Each row has a hidden stage along a path, written after it and counted from one end. A new block has a new path.
324,-193,156,-123,-51,331,10,171,-149,-157,187,218,-20,127,-227,248,54,-303,47,48,175,242,249,-70,315,-208,43,148,3,178,-180,506,-302,-69,159,-27,260,-44,-174,168,-54,24,-96,-1,187,-141,-9
26
-61,159,49,-45,110,-3,178,-54,129,120,-31,35,103,-125,98,-13,194,82,-124,141,88,-281,208,182,9,124,35,49,-90,-24,81,-83,191,43,-56,-130,46,12,54,217,90,-6,-98,-177,-156,70,52
0
227,-141,246,-188,-260,-126,-192,-77,-264,-218,-59,112,9,88,181,-81,4,107,116,178,117,-89,128,-74,-234,198,198,73,212,263,127,239,144,102,-40,76,-176,-192,418,-97,-275,-110,-49,81,-139,-15,-128
29
-20,204,-51,-21,65,71,71,22,220,-51,29,32,-28,-59,-80,-38,174,-86,-161,68,-30,-129,112,84,281,-91,-2,84,-193,-161,96,-97,-41,-100,-92,-159,287,47,-197,175,167,-13,-89,-220,-52,209,6
8
248,-91,247,-206,-351,10,-101,-57,-473,-430,-9,7,-40,163,49,-21,-67,-88,255,-33,206,-3,30,-334,-201,75,270,-24,136,391,69,312,16,96,30,216,-2,-177,609,-88,-410,-116,112,148,3,43,-169
19
103,12,-22,-109,177,181,92,111,15,123,94,7,3,13,-52,169,118,-23,-91,53,291,-9,-117,265,-26,71,-76,-54,-90,59,-220,21,47,31,78,47,32,223,-44,17,156,174,-104,-55,-24,-86,193
23
-141,217,83,7,11,108,79,-68,156,16,-13,78,93,-65,-48,-66,222,-56,-23,-67,-134,-154,316,127,241,-27,58,89,-164,-170,193,-165,37,-45,-141,-175,217,-101,-15,129,43,-108,-96,-148,-104,151,-6
2
-6,-9,-5,-36,157,451,115,189,-23,-44,143,-53,-52,16,-191,409,152,-314,107,-161,259,-40,95,133,202,-79,145,-96,-143,133,-430,294,-190,28,-44,111,214,164,-54,367,75,-45,82,-12,63,35,29
7
13,-45,170,-40,-209,156,-318,-68,-162,-314,-204,-24,-332,99,97,59,91,-18,246,-138,-47,-122,108,94,-114,203,193,-182,-16,201,-95,-37,37,130,-68,240,-176,-113,480,68,-235,-180,116,159,-185,92,-355
9
86,-14,183,12,80,206,95,34,-145,-24,74,153,-116,38,-178,114,98,-262,38,-53,43,186,327,139,243,-88,-50,33,5,71,52,68,-9,-64,193,-12,107,-129,109,48,-141,168,-111,-56,67,-156,124
19
24,336,45,-6,164,-16,48,21,-120,-7,8,3,-135,-37,-80,-149,122,-240,-128,-89,-150,-132,114,-13,317,-89,112,237,-66,-63,174,-19,-87,-229,-55,-67,191,-252,230,-41,64,207,-25,-152,55,3,142
22
233,14,136,-125,-231,10,-78,-49,-212,-239,7,14,0,150,54,-83,-4,15,49,-7,90,-112,75,-271,45,38,181,-35,-78,242,71,127,-90,36,-9,110,20,-86,408,-125,-170,-81,34,49,-44,83,-187
25
243,-68,116,-143,78,356,133,294,-134,28,149,48,12,65,-166,339,96,-209,-5,10,320,48,102,9,169,-90,77,68,-11,190,-276,389,-199,-15,94,124,116,175,72,228,44,29,69,-23,137,-168,85
27
100,-85,161,-158,-81,-71,223,-101,125,27,169,192,263,-107,-42,24,164,-16,-64,401,226,44,258,32,-6,-33,-36,187,89,60,146,211,175,72,57,-274,262,33,-292,253,-72,-74,-234,-198,-63,105,122
3
176,-54,191,-189,-217,-90,74,-109,-93,-84,112,156,242,62,-17,-126,47,68,12,189,186,122,83,-63,-102,21,-41,80,67,79,273,28,170,56,74,-101,127,-15,77,-192,-182,-12,-199,-52,-51,31,117
23
63,14,30,-50,71,270,151,162,95,116,90,36,192,76,-49,173,111,69,-77,-48,242,-86,151,158,139,25,-16,-138,-186,-18,-57,-53,2,50,-25,41,12,250,60,5,105,-38,-54,-74,-64,-29,90
29
-75,80,-73,70,244,-113,126,-172,198,159,-9,25,-73,-76,109,-68,125,143,-210,183,130,-130,66,414,-31,197,-190,-209,-148,-36,71,-375,354,68,109,-104,-106,87,-37,-57,90,263,-280,-187,-246,58,169
13
104,-126,236,-171,-154,-137,121,-178,-82,38,110,181,263,26,15,-99,67,131,41,248,258,193,99,147,-273,131,-149,1,151,90,290,-93,388,143,155,-103,-7,22,92,-240,-247,63,-287,-41,-128,-49,240
22
-89,190,-67,-131,-20,254,34,65,-21,-150,-20,-125,159,18,50,101,127,4,93,-217,174,-361,-77,2,-53,94,278,-76,-219,15,-176,68,-45,66,-293,73,167,99,170,158,124,-210,105,7,-83,217,-84
0
31,197,-30,-28,91,5,230,-25,-52,-88,126,4,97,3,-81,-76,45,-143,-113,-21,121,-86,100,-85,220,-100,51,19,-142,-14,172,-8,25,-96,-10,-96,266,-53,68,-32,9,135,-99,-185,24,125,177
16
311,-159,290,-173,-290,-4,-140,-46,-397,-337,-43,89,-183,124,46,10,-23,-91,174,110,153,68,122,-213,-140,81,158,35,179,393,44,312,18,77,159,173,-70,-187,493,3,-376,-31,50,110,-3,-65,-192
20
149,53,192,-87,-42,-135,195,-93,8,86,111,183,149,-26,-60,-151,104,0,-148,259,78,104,248,6,117,-45,-134,158,37,1,362,-71,168,-40,163,-189,140,-59,27,-98,-107,131,-229,-190,-30,-33,198
23
-31,-73,-23,-34,146,-181,249,-250,116,142,157,104,232,-52,77,-64,64,164,-127,285,347,42,30,358,-222,186,-226,-198,-25,25,137,-225,491,154,150,-191,-13,115,-172,-179,-37,250,-418,-166,-215,56,355
15
-180,211,-22,88,161,15,-62,-127,103,4,-88,-18,-181,-52,39,-89,166,-39,-43,-92,-136,-182,127,321,119,114,18,-89,-153,-115,75,-316,149,-34,-102,-48,-5,-118,117,-19,53,98,-116,-101,-194,128,23
10
204,-52,8,-168,90,287,153,190,-133,-19,221,19,119,76,-156,267,59,-193,4,-6,387,57,-71,1,79,-80,69,18,-61,173,-294,364,-149,4,54,63,213,179,-64,94,80,85,-34,-17,126,-67,176
24
123,-94,214,-82,-117,-37,47,-125,21,83,14,158,84,50,36,-60,103,178,-27,195,151,112,172,190,-116,145,-181,-97,6,82,205,-225,274,134,192,-28,-117,77,157,-181,-164,55,-219,-35,-166,-76,63
23
72,-24,55,-96,6,121,6,10,-241,-193,23,-34,-85,59,6,117,18,-119,115,-59,253,-44,-31,57,-125,98,130,-117,17,212,-124,147,86,68,23,147,0,-17,282,23,-133,66,7,38,-30,12,40
15
-72,105,-218,-112,94,110,-44,-17,292,-49,47,-41,69,-48,28,45,173,66,-98,70,162,-211,-241,275,-43,84,19,-54,-240,-137,-219,-62,37,42,-214,-125,234,229,-414,127,324,-49,-163,-113,-155,288,20
5
-33,-121,64,-26,60,-62,57,-200,131,63,71,120,44,-59,50,30,135,68,-15,250,193,37,135,365,-145,166,-124,-121,18,61,9,-99,335,151,82,-137,-25,43,-164,30,-72,82,-302,-94,-216,66,128
9
-76,284,32,-35,-30,164,85,32,170,-68,-32,53,95,-47,-63,-69,207,-63,-77,-88,-136,-227,264,-15,323,-99,111,150,-232,-205,189,-96,-98,-103,-189,-165,319,-56,-37,206,131,-167,-13,-180,-38,198,-86
1
167,116,31,-154,128,185,82,213,-107,-7,94,17,-58,-4,-142,131,114,-224,-83,26,177,-1,-66,42,136,-91,55,201,-4,40,-129,243,-135,-122,24,23,216,64,2,133,134,140,12,-94,131,-80,169
23
91,-138,159,-49,58,314,-86,126,-153,-132,-35,123,-298,38,-121,269,109,-237,130,-30,121,177,171,309,23,25,-22,-19,89,119,-183,159,18,15,162,112,-13,-31,70,203,-114,95,-36,37,26,-178,9
14
-98,279,80,2,78,87,-130,16,8,-25,-245,-64,-288,-95,129,-24,226,-22,-18,-80,-189,-400,167,178,73,169,198,79,-90,-11,-20,-121,19,-34,-167,71,-82,-150,386,264,73,-64,131,-54,-161,59,-205
1
25,-169,242,24,-165,32,-250,-254,-59,-145,-176,114,-255,35,184,26,134,84,186,79,-72,-106,362,206,-111,276,90,-176,8,268,-59,-30,162,209,68,68,-267,-217,322,122,-276,-123,-88,116,-280,19,-361
2
98,-66,100,-23,35,-204,60,-213,-117,-64,7,59,-108,-26,141,-69,28,35,-50,262,186,-67,136,112,-144,185,-10,-100,81,243,93,6,307,101,161,-22,-127,-122,226,-16,-197,187,-185,-83,-171,20,54
14
123,161,117,-111,-1,155,17,178,-96,-13,-5,0,-21,37,-57,38,118,-87,-46,-58,45,-128,91,-35,164,-25,129,133,-46,21,37,75,-110,-85,-68,82,71,15,297,44,38,-20,93,-60,29,-40,16
27
19,256,-20,-27,65,-68,-49,-48,-183,-241,-48,-45,-193,-8,26,-158,43,-189,-42,-75,-73,-206,18,-73,141,-5,201,112,-46,26,125,46,-19,-149,-110,-7,146,-273,274,-12,-17,131,1,-99,-9,135,8
15
95,120,-79,-59,57,-42,-239,-62,134,-74,-58,128,-150,21,51,-197,119,43,-174,92,-152,-83,-61,230,141,46,-45,139,-137,-156,56,-115,-34,-127,-70,-165,97,-127,-221,-147,223,146,-260,-92,-103,70,-19
26
-17,-39,-34,-62,40,-95,90,-187,105,-47,113,89,138,-27,38,-57,78,56,-55,195,212,-3,19,226,-104,95,-79,-87,-46,-7,83,-75,279,83,7,-178,118,30,-218,-61,-11,93,-311,-130,-161,163,173
11
229,-227,210,-106,-53,139,135,-24,-244,-147,206,219,57,80,-170,158,12,-260,110,117,269,308,266,-10,78,-104,-23,50,125,243,-3,372,19,25,248,-55,183,-114,-39,47,-259,124,-198,-13,109,-129,152
19
-56,33,131,-45,-48,-25,5,-179,-96,-26,-118,-52,14,-25,245,7,115,169,100,25,140,-350,165,114,-250,324,184,-187,-39,239,-39,-62,265,216,-71,100,-226,-62,488,94,-155,-103,9,40,-273,79,-148
0
139,-112,175,-115,-106,86,32,-28,-294,-268,84,93,-23,66,-65,93,4,-211,163,24,211,110,162,-63,-37,-13,127,17,129,233,26,301,59,36,80,44,114,-152,201,59,-278,15,-51,17,37,-5,40
14
24,-180,120,-68,-34,445,-141,65,-46,-169,6,123,-116,55,-98,338,165,-201,243,-119,104,62,215,252,54,30,117,-54,-45,130,-365,291,-121,100,-15,52,99,-20,-112,315,-48,-148,-42,114,-21,-32,-163
2
41,246,4,-39,2,50,-184,-2,-18,-150,-109,44,-212,43,-22,-184,115,-77,-77,-110,-207,-94,-3,87,202,-12,39,125,-145,-138,145,-172,-85,-164,-80,-35,127,-170,115,-125,97,94,-68,-63,-34,65,-53
22
-34,17,18,76,186,298,-45,49,92,27,-39,-25,-307,-17,-41,261,195,-155,10,-64,35,-132,196,297,206,70,47,-161,-176,109,-339,8,-78,46,27,98,-34,62,49,319,77,29,21,-25,-105,10,-137
6
193,-135,181,13,54,221,-62,21,-188,-30,-13,81,-301,97,-35,199,74,-140,62,-9,112,75,229,150,109,79,-6,-141,-29,303,-216,118,-51,62,249,175,-160,-54,302,70,-148,156,-27,72,-26,-204,-98
22
138,-139,66,-93,-18,-46,56,-131,-137,-144,84,94,1,40,40,25,4,-21,23,181,283,57,50,91,-144,103,-14,-101,51,215,-1,127,207,100,144,-22,10,-39,44,-36,-162,136,-205,-33,-81,17,92
16
182,23,167,-240,-230,-174,-55,-78,-189,-119,-45,-9,64,47,154,-147,37,184,22,185,213,-115,-146,-80,-345,210,85,28,109,192,167,-12,233,113,-8,101,-97,33,434,-174,-168,-35,-11,20,-139,55,-10
23
-42,13,99,-100,24,153,217,7,-31,-9,191,20,214,-38,-134,172,140,-189,98,13,258,5,145,51,35,-46,105,21,9,76,-51,191,71,57,-69,-56,252,65,-27,183,-80,-74,-54,-84,-5,107,184
7
136,-30,13,-109,13,432,45,238,0,-158,83,109,-53,95,-239,240,96,-204,10,-102,192,184,29,139,204,-153,-74,-3,-142,-58,-141,112,-164,-60,94,26,281,183,-210,137,94,29,-50,-50,129,-50,53
18
27,-49,116,-33,86,402,128,176,-125,-54,92,-37,-96,30,-164,389,126,-284,148,-134,265,5,186,100,127,-33,130,-124,-47,207,-312,247,-91,67,43,186,86,128,186,330,-83,-45,127,12,45,-40,8
9

Each row has a hidden stage along a path, written after it and counted from one end. A new block has a new path.
90,-19,-76,176,-67,71,-16,-31,120,-74,68,-22,87,-42,-153,-35,-92,63,10,182,-56,-156,-149,80,-157,38,55,-98,-181,28,-269,28,11,-33,224,124,-190,-109,-44,-38,-67,-216,68,-6,32,161,-102
27
96,281,74,139,-338,-42,-149,190,-183,3,-69,47,-125,52,27,96,-15,257,-251,38,-54,152,168,311,-17,268,-157,84,-52,131,-623,-247,-103,93,342,-199,-36,298,264,-296,208,-168,-36,270,31,-287,218
10
94,194,83,-229,-128,-132,-44,215,-435,-2,-122,-8,-161,77,189,215,35,144,-253,-355,224,338,401,52,235,144,-362,56,311,144,-70,-58,-145,88,129,-295,-35,452,76,-162,153,261,-235,340,178,-2,5
2
365,33,-21,66,-148,-72,22,205,-215,-181,-108,155,-142,248,74,-73,-52,327,-141,-83,-56,127,268,-10,106,36,-176,191,193,277,-196,-20,-151,17,455,-94,-182,409,137,-415,74,83,-29,427,153,147,-2
13
38,21,25,-58,-114,5,-44,-5,-19,201,8,-114,-284,-103,59,58,-35,36,9,-3,-106,51,114,83,-12,11,7,102,-141,-146,-17,-79,230,92,9,-129,120,-171,62,-160,53,-28,39,-35,-108,55,305
17
20,199,187,259,-151,191,-202,32,-6,73,114,-150,24,-167,-114,174,82,41,-223,198,350,-84,-398,256,-289,344,-365,-70,-11,280,-478,-80,-274,-1,-1,94,-182,-199,48,-11,175,-316,-17,-120,74,-54,-420
6
25,233,201,38,-181,41,-120,80,-168,101,-5,-76,-85,-50,-13,156,40,60,-172,-8,207,96,7,194,-61,282,-263,-30,56,143,-384,-92,-121,76,47,-78,-36,58,106,-57,167,-119,-78,85,59,-139,-60
6
175,116,19,-171,-97,-67,-8,82,-147,89,-10,-15,-121,-80,70,-93,-188,-109,-17,-37,-149,24,173,45,14,-96,76,22,-69,-134,-52,3,147,109,-15,-112,14,4,-42,3,-105,-46,-12,-3,-17,109,360
20
-25,-141,-86,-73,-16,-67,-37,-93,152,-21,10,-50,58,-123,-88,49,22,6,6,15,-34,-35,-65,-22,-29,0,-4,-238,3,-63,12,40,81,-69,120,-35,-132,-119,-134,165,-23,-114,-7,-53,5,296,-185
31
83,123,287,-350,40,-88,109,6,-284,139,-118,-36,-216,115,49,78,-14,-43,137,-305,221,231,409,-191,238,91,-158,-31,293,29,88,138,84,108,-113,-82,109,217,-24,56,50,274,-122,259,49,11,82
3
13,136,-82,-41,-78,18,-153,156,-45,-64,69,-64,1,-185,25,-30,-123,101,-130,80,-136,20,38,107,-125,-80,-14,17,-129,-65,-146,-4,77,-80,109,-129,21,-62,-35,-61,47,-124,-16,-105,-67,-23,130
18
171,-5,3,224,-91,117,-22,-55,173,69,69,-66,-154,-49,-104,-57,-76,80,70,242,-70,-172,-204,74,-203,45,21,76,-225,60,-265,-46,42,32,127,136,-94,-230,41,-171,-9,-230,158,-54,-64,115,27
19
94,-82,162,127,-451,73,-482,25,-20,170,89,-131,-27,-425,-61,78,70,-176,-438,114,72,54,-127,425,-207,446,-173,-241,1,-118,-246,-248,9,48,124,-197,-264,-246,9,173,111,-559,-92,-213,66,242,-208
32
137,7,-194,-220,-10,-64,-68,250,-270,-77,-2,-66,-173,-93,251,48,-90,143,-224,-224,-49,192,282,-12,102,-224,-179,195,104,-25,291,34,43,-35,104,-290,-2,138,-80,-253,22,245,-124,56,57,273,108
19
209,2,-93,104,-324,83,-318,234,-204,118,37,-172,-420,-244,220,158,-13,141,-407,-66,42,205,154,317,-47,134,-281,302,-63,-11,-49,-293,-25,92,165,-315,-79,66,116,-416,170,-49,-67,25,34,150,98
22
121,124,-105,-21,31,-66,173,-97,148,103,7,-38,-46,-29,-42,-48,-179,-122,176,142,-113,-226,-235,7,-104,-185,119,-63,-242,-14,-243,-3,16,128,-98,111,-73,-132,-91,103,-202,-109,134,-90,-43,138,223
22
-115,89,-203,-216,97,-114,58,89,4,-60,-26,-55,-99,-34,99,73,-62,232,50,-77,-179,92,174,-85,64,-262,6,60,-92,-82,48,46,163,-83,85,-191,179,39,-43,-127,64,191,-2,24,-128,-30,243
16
208,12,-92,-133,10,-15,8,110,-108,-36,1,-55,-159,-60,81,-56,-166,7,-1,-84,-30,52,177,-70,35,-168,-26,96,1,-22,96,63,47,16,40,-68,-55,106,-117,-87,-81,105,-17,56,22,221,91
24
63,-88,1,-373,-10,-100,58,-13,-265,205,-10,-117,-124,-122,156,98,-50,-253,-64,-310,33,117,252,-16,175,-100,-30,-83,114,-259,441,102,245,144,-163,-192,7,-128,-168,98,-155,183,-151,-49,91,463,182
28
81,205,90,246,-190,142,-267,187,-46,-91,60,-78,-44,-118,-53,100,31,252,-273,158,201,53,-143,224,-215,268,-343,54,11,297,-508,-127,-270,-80,217,-38,-143,81,103,-184,258,-237,-23,44,38,-171,-313
9
42,-120,176,125,-179,-40,148,-377,262,281,-15,20,5,65,-282,-22,-1,-188,264,195,-153,-246,-166,94,-64,254,287,-327,-238,-181,-340,-37,280,201,117,205,-123,-353,59,175,-165,-383,152,14,-29,220,190
32
-28,51,-351,-192,62,-95,46,193,-166,-92,-9,-105,-155,-54,224,174,-91,225,-125,-218,-75,157,243,-2,124,-297,-105,176,-72,-69,182,-5,59,-30,118,-267,62,184,-66,-284,13,337,-91,90,14,148,188
24
-87,-152,-203,15,18,-68,-26,-131,299,-20,22,-102,40,-161,-82,147,85,71,-6,83,13,-104,-295,15,-93,-32,-88,-230,-67,26,-58,-34,-32,-84,99,-20,-173,-177,-137,149,11,-133,44,-121,-17,311,-317
31
-189,-131,-156,17,-6,145,-280,116,115,-123,88,-218,-168,-265,-34,137,29,359,-60,9,-16,194,238,1,-68,17,-79,67,-130,-139,96,-3,217,-269,248,-171,125,-58,-49,-208,269,41,-22,-44,-173,-51,-167
28
-378,300,-99,-20,83,3,-19,90,82,-101,1,-128,-12,-30,-52,269,42,438,53,39,30,120,66,30,-47,1,-133,-1,-182,70,-410,-25,14,-172,144,-112,253,115,84,-150,307,114,-11,80,-176,-513,31
7
116,35,129,-286,21,-47,19,55,-149,88,-43,-39,-213,-19,68,-70,-98,-11,106,-137,-61,135,323,-147,105,-92,5,57,104,-104,177,126,228,23,-53,-109,145,-5,-55,-25,12,128,-26,58,-73,93,231
14
-174,7,-94,-27,-67,-30,-54,11,120,-126,-20,1,21,-14,-152,-2,-80,285,126,57,-283,97,344,1,26,21,237,-115,-228,-222,-247,17,316,-143,380,-87,132,98,44,-83,105,-61,28,156,-163,-208,235
29
-59,187,295,24,-16,131,-155,-64,114,132,57,-185,-70,-202,-166,107,44,-50,60,145,332,-24,-236,27,-204,265,-237,-160,29,157,-352,9,-114,-33,-194,113,-6,-177,-56,251,173,-225,23,-145,-78,-176,-331
4
141,148,133,-118,-305,-40,-161,85,-358,401,21,-174,-253,-246,261,258,74,-276,-447,-174,212,100,-116,390,-24,199,-377,45,101,-23,5,-230,-74,309,-247,-301,-91,-217,55,-35,23,-106,-159,-164,152,302,129
12
31,-174,-13,46,-115,-42,-35,-135,185,16,-22,-4,-21,-27,-147,21,34,77,55,68,-94,-32,10,15,-17,132,63,-197,-49,-65,-137,-24,137,-22,264,4,-133,-80,-8,39,11,-185,47,74,-10,228,-85
32
-40,-87,-94,98,-84,-34,-65,-93,222,-103,35,1,191,-87,-185,13,4,87,-19,164,-102,-124,-173,72,-131,81,52,-290,-110,-17,-265,6,31,-102,281,38,-198,-121,-67,133,-13,-285,35,-33,10,183,-199
32
110,50,-151,38,-35,-12,-61,117,31,-118,26,-15,-38,-60,31,-19,-70,195,-101,84,-92,-25,-60,37,-98,-106,-96,60,-57,105,-141,-14,-57,-77,196,-72,-92,10,-22,-155,40,-65,31,0,-6,117,-35
17
222,20,-99,29,12,-15,17,44,72,-89,29,7,1,-35,-14,-102,-114,50,-12,123,-54,-138,-193,-34,-126,-143,-63,1,-20,147,-114,56,-101,-31,96,54,-181,-55,-99,-24,-82,-113,69,-42,30,260,-104
18
453,27,263,71,-104,86,-30,-146,171,211,54,-45,-129,-165,-168,-298,-221,-420,176,290,48,-295,-351,-8,-258,62,78,-117,-76,67,-259,27,-51,175,-242,288,-254,-290,-161,332,-239,-448,185,-214,-12,304,-40
21
109,23,47,-3,4,119,14,-70,1,141,125,-144,-10,-172,-70,-34,-150,-236,54,101,54,-178,-175,49,-165,-36,49,-72,-169,-108,4,107,116,78,-158,138,-87,-356,-156,109,-177,-149,40,-220,11,269,27
25
48,-37,-279,-154,43,-110,-30,215,-8,-287,-108,16,-221,60,73,-11,-118,462,63,-150,-204,277,546,-185,187,-226,20,168,4,-16,22,18,105,-186,408,-232,90,511,-16,-309,149,301,-13,352,-101,-72,123
26
57,-69,-73,-8,-120,-64,-43,-31,13,-18,11,-3,108,-81,-58,36,-19,-30,-117,10,-52,-47,-53,108,-34,57,-8,-212,-19,-49,-101,0,32,11,188,-50,-204,-65,-72,83,-74,-170,-40,0,94,308,-87
30
-86,177,252,-352,238,-80,315,-199,-68,227,-44,-88,-15,92,-68,97,-31,-221,349,-151,227,-51,-5,-243,103,-53,-33,-213,112,-4,49,265,110,125,-373,144,137,-152,-152,317,-110,197,-27,-5,-7,49,55
4
-54,99,-122,-246,-110,-24,-74,123,-303,288,57,-247,-300,-266,295,252,-57,-122,-244,-243,2,158,178,226,62,-109,-126,160,-135,-290,266,-116,225,178,-200,-344,152,-181,-29,-168,-13,175,-137,-168,-10,189,423
22
7,53,-83,-91,75,5,159,-25,-20,65,30,-63,-118,32,8,-10,-146,66,181,-2,-167,-59,125,-67,9,-193,151,86,-214,-156,42,110,273,37,34,17,133,-150,-22,-170,-92,113,57,8,-86,78,354
20
413,-44,134,-43,-14,-38,222,-179,62,230,-31,15,-205,79,-49,-191,-167,-286,250,79,-34,-230,-155,-107,-33,-77,103,-11,-31,31,-29,74,57,248,-144,211,-167,-191,-85,88,-283,-116,152,-4,41,429,167
20
164,-69,51,-285,141,-49,126,-27,-71,119,-34,-83,-255,-3,105,-14,-35,-53,144,-165,66,45,109,-238,96,-187,-109,78,172,7,362,168,120,46,-168,-35,56,-113,-138,-8,-53,228,0,-5,-16,346,15
14
-211,288,-27,99,-39,32,-28,-52,167,131,75,-159,23,-172,-70,209,20,57,-26,216,51,-148,-410,226,-244,58,-114,-108,-282,62,-501,-124,-71,29,-103,10,58,-273,34,67,103,-229,74,-220,-115,-224,27
11
-364,278,86,-113,-99,-6,46,54,-317,183,-20,-140,-136,75,69,405,85,257,-64,-233,72,260,406,188,161,214,-102,53,-138,-172,-203,-63,264,91,119,-239,330,49,235,-326,234,251,-161,216,-37,-382,417
3
6,208,180,13,43,75,59,-67,24,102,56,-94,28,-37,-117,47,-35,-63,98,124,180,-138,-248,12,-158,81,-115,-104,-46,134,-289,95,-63,38,-146,162,-18,-209,-44,120,-1,-131,40,-97,-12,-40,-104
9
57,-170,39,8,-76,-42,7,-167,197,22,-21,10,9,-12,-182,-42,-1,13,133,82,-99,-67,8,-45,-16,109,116,-236,-39,-81,-112,38,164,-16,212,62,-133,-109,-48,121,-41,-196,59,57,-17,244,-76
32
198,32,-159,91,-113,-15,3,82,-46,-56,6,-9,-66,-8,28,16,-110,90,-109,27,-55,-39,-13,115,-41,-39,-47,58,-104,63,-192,-64,-72,56,217,-30,-186,101,-4,-188,-63,-52,16,102,86,206,43
25
-152,148,87,82,152,179,-66,-38,317,-110,113,-110,41,-124,-270,-110,-108,218,304,336,-57,-136,-130,-145,-273,-35,105,-67,-248,30,-334,170,143,-250,39,215,167,-246,-73,70,144,-195,169,-158,-276,-336,-95
13
